Below is a small trained network, with its code and all its weights. Each question gives an input and a target symbol and asks what happens when units are switched off, that is, made to give their printed mean instead of their output.

import numpy as np


def w(rows, s, z=0):
    codes = np.array(rows[::2]) - 128.0
    scale = np.full(codes.shape[1], s)
    scale[-1] = z or s
    return codes * scale


def norm(h):
    return h / np.sqrt((h * h).mean(-1, keepdims=True) + 1e-5)


def f(y):
    return np.maximum(y, 0)


def softmax(a):
    e = np.exp(a - a.max(-1, keepdims=True))
    return e / e.sum(-1, keepdims=True)


def log_softmax(a):
    a = a - a.max(-1, keepdims=True)
    return a - np.log(np.exp(a).sum(-1, keepdims=True))


def net(x, mask):
    ids = ['ΔΞΦΨαβμτ'.index(c) for c in x.split()]
    T = len(ids)
    res = E[ids] + P[:T]
    r = norm(res)
    for j in range(2):
        rows = slice(4 * j, 4 * j + 4)
        q, k, v = (r @ M[0][rows].T for M in (Q, K, V))
        z = softmax(np.where(np.tri(T) > 0, q @ k.T / 4**0.5, -1e9)) @ v
        o = O[0][rows]
        res = res + np.where(mask[j], z, o[:, -1]) @ o[:, :-1]
    y = f(norm(res) @ A[0][:, :-1].T + A[0][:, -1])
    res = res + np.where(mask[2:6], y, B[0][:, -1]) @ B[0][:, :-1]
    return log_softmax(norm(res)[-1] @ U[:, :-1].T + U[:, -1])


Q, K, V, O, A, B = {}, {}, {}, {}, {}, {}
E = w([
[107,106,94,57,69,101],'Δ',
[68,146,50,54,94,160],'Ξ',
[208,152,155,56,180,221],'Φ',
[25,231,167,33,182,81],'Ψ',
[133,78,67,138,90,129],'α',
[138,221,136,95,177,58],'β',
[108,85,92,212,70,18],'μ',
[105,250,163,97,206,236],'τ',
],0.013)
P = w([
[127,66,105,154,204,88],'0',
[127,90,164,146,134,179],'1',
[204,158,48,142,150,199],'2',
[127,111,163,94,122,8],'3',
[148,116,185,149,118,146],'4',
[245,178,56,153,125,194],'5',
[147,119,178,94,112,20],'6',
[159,132,202,146,113,149],'7',
[240,171,60,166,104,194],'8',
[141,124,162,92,102,20],'9',
[129,99,164,153,88,161],'10',
[234,177,68,172,100,183],'11',
[151,145,174,80,167,57],'12',
],0.013)
Q[0] = w([
[159,92,149,154,155,96],'h1',
[82,126,194,191,121,139],'h1',
[185,222,29,197,71,147],'h1',
[121,66,240,81,55,110],'h1',
[74,135,92,184,97,159],'h2',
[71,131,248,131,78,147],'h2',
[78,71,154,61,110,162],'h2',
[161,168,63,166,118,200],'h2',
],0.017)
K[0] = w([
[102,115,78,110,104,149],'h1',
[95,113,175,96,83,85],'h1',
[114,8,63,92,240,91],'h1',
[187,159,191,180,43,134],'h1',
[134,81,104,73,164,203],'h2',
[153,224,183,58,58,176],'h2',
[125,180,117,139,41,161],'h2',
[25,82,100,85,241,168],'h2',
],0.016)
V[0] = w([
[45,45,207,98,105,75],'h1',
[231,81,107,88,160,107],'h1',
[158,123,242,175,203,142],'h1',
[151,80,85,202,152,136],'h1',
[34,111,87,130,208,136],'h2',
[104,150,116,88,104,199],'h2',
[136,105,128,6,148,107],'h2',
[131,148,119,71,187,165],'h2',
],0.016)
O[0] = w([
[68,32,228,69,109,101,64],'h1',
[141,89,54,22,85,199,230],'h1',
[50,122,88,142,2,92,145],'h1',
[53,47,70,172,164,165,111],'h1',
[164,218,86,126,187,167,176],'h2',
[52,121,55,107,165,171,45],'h2',
[77,207,141,50,88,183,254],'h2',
[133,138,24,137,100,170,181],'h2',
],0.012,0.0073)
A[0] = w([
[4,161,186,153,155,113,10],'n1',
[98,177,140,163,83,217,253],'n2',
[191,154,102,139,198,189,163],'n3',
[82,166,65,228,134,63,250],'n4',
],0.021,0.0027)
B[0] = w([
[125,105,7,123,55,90,150],'n1',
[136,55,201,195,206,161,245],'n2',
[97,81,117,138,59,50,245],'n3',
[133,156,226,58,133,65,188],'n4',
],0.016,0.013)
U = w([
[127,66,158,1,145,190,5],'Δ',
[151,75,38,136,250,139,136],'Ξ',
[59,183,38,117,92,207,173],'Φ',
[69,185,250,210,107,141,232],'Ψ',
[83,14,63,189,82,83,49],'α',
[189,80,101,234,3,252,49],'β',
[98,19,203,229,190,67,133],'μ',
[134,211,23,171,50,59,187],'τ',
],0.0071,0.0023)

Each question gives the input, a string of symbols that net reads in full, and the target symbol t.
The units are the heads (4 rows each of Q, K, V and O) and the neurons (one row each of A and B). Each row of codes is followed by its name. A weight is (code - 128) times the scale printed after its matrix; where a second scale follows, it is the last column's (O, A, B and U).
mask holds one flag per unit, heads first, then neurons. A switched-off unit (its flag False) gives its mean, the last column of its rows in O or B, instead of its output. The means were averaged over made-up inputs and are rounded, as every weight is.
A unit's drop is (log p(t) with every unit on - log p(t) with that unit switched off) / (log p(t) with every unit on - log p(t) with every unit switched off).
The circuit of an input: a set's keep is (log p(t) with only the set's units on - log p(t) with every unit switched off) / (log p(t) with every unit on - log p(t) with every unit switched off). Starting from all 6 units, units are removed one at a time, each time the one whose removal leaves the highest keep (on an exact tie, the one counted first), for as long as the keep stays at least 0.8.
units of the circuit, in order: the units of the circuit, biggest drop first
most important unit: the unit with the biggest drop
top k neurons: the k neurons with the biggest drops, biggest first
which heads matter: for each layer, one digit per head in row order, 1 if its drop is at least 0.15 and else 0, layers parted by /
drop when u is switched off: that unit's drop, to one decimal
input τ μ β β τ Δ Δ, target Ψ: units of the circuit, in order : [h1 n4]
input α Φ β μ Ψ τ, target α: most important unit : n3
input τ τ τ Ψ τ μ β Ψ Δ τ Δ Φ, target τ: which heads matter : 11
input Ξ Ξ β Φ Ψ Ψ, target Ξ: units of the circuit, in order : [h2 h1]
input β τ Ξ, target β: units of the circuit, in order : [n2 h2 h1]
input α τ β, target α: units of the circuit, in order : [n3 h1]
input τ α β Ξ Φ τ Ψ Ξ β α μ Ξ, target τ: units of the circuit, in order : [h2 h1 n4]
input β α Δ, target β: units of the circuit, in order : [h1 n2 h2]
input τ μ Φ τ τ τ, target τ: top 2 neurons : [n3 n4]
input τ Φ Δ Φ Φ, target β: units of the circuit, in order : [n2 h1]
input μ Ψ τ, target μ: which heads matter : 00
input μ α τ α, target Ψ: top 2 neurons : [n4 n1]
input β Φ β α β β, target β: top 3 neurons : [n2 n4 n1]
input Δ Φ τ Δ β β μ τ Δ, target Δ: units of the circuit, in order : [h1]
input Ψ β β β Δ Δ Φ β, target Δ: units of the circuit, in order : [h1 n3]
input τ τ β β Φ, target β: top 2 neurons : [n2 n4]
input β τ β β β α Ξ Ψ μ Δ, target μ: which heads matter : 01
input β α Ψ, target β: which heads matter : 11
input Φ β β Ξ, target τ: which heads matter : 10
input Φ β β τ Ξ β, target Φ: units of the circuit, in order : [h2]
input Δ Δ β Ψ Δ Φ Φ Ψ Ψ β β Δ β, target τ: units of the circuit, in order : [h1 n3]
input Φ Δ β Φ, target τ: top 2 neurons : [n3 n4]
input Ψ Φ Δ Δ β Δ τ β Φ μ μ τ, target Ψ: drop when h1 is switched off : 1.7
input Ψ β τ Φ τ β Ψ Ψ α, target Ψ: drop when h1 is switched off : 1.0
input μ Φ α, target μ: drop when h1 is switched off : 0.3
input Δ Ψ β τ Δ μ μ μ α, target Δ: drop when h1 is switched off : 1.1
input Ψ Φ Φ Δ β μ Δ α Δ β Δ β, target Ψ: top neuron : [n2]
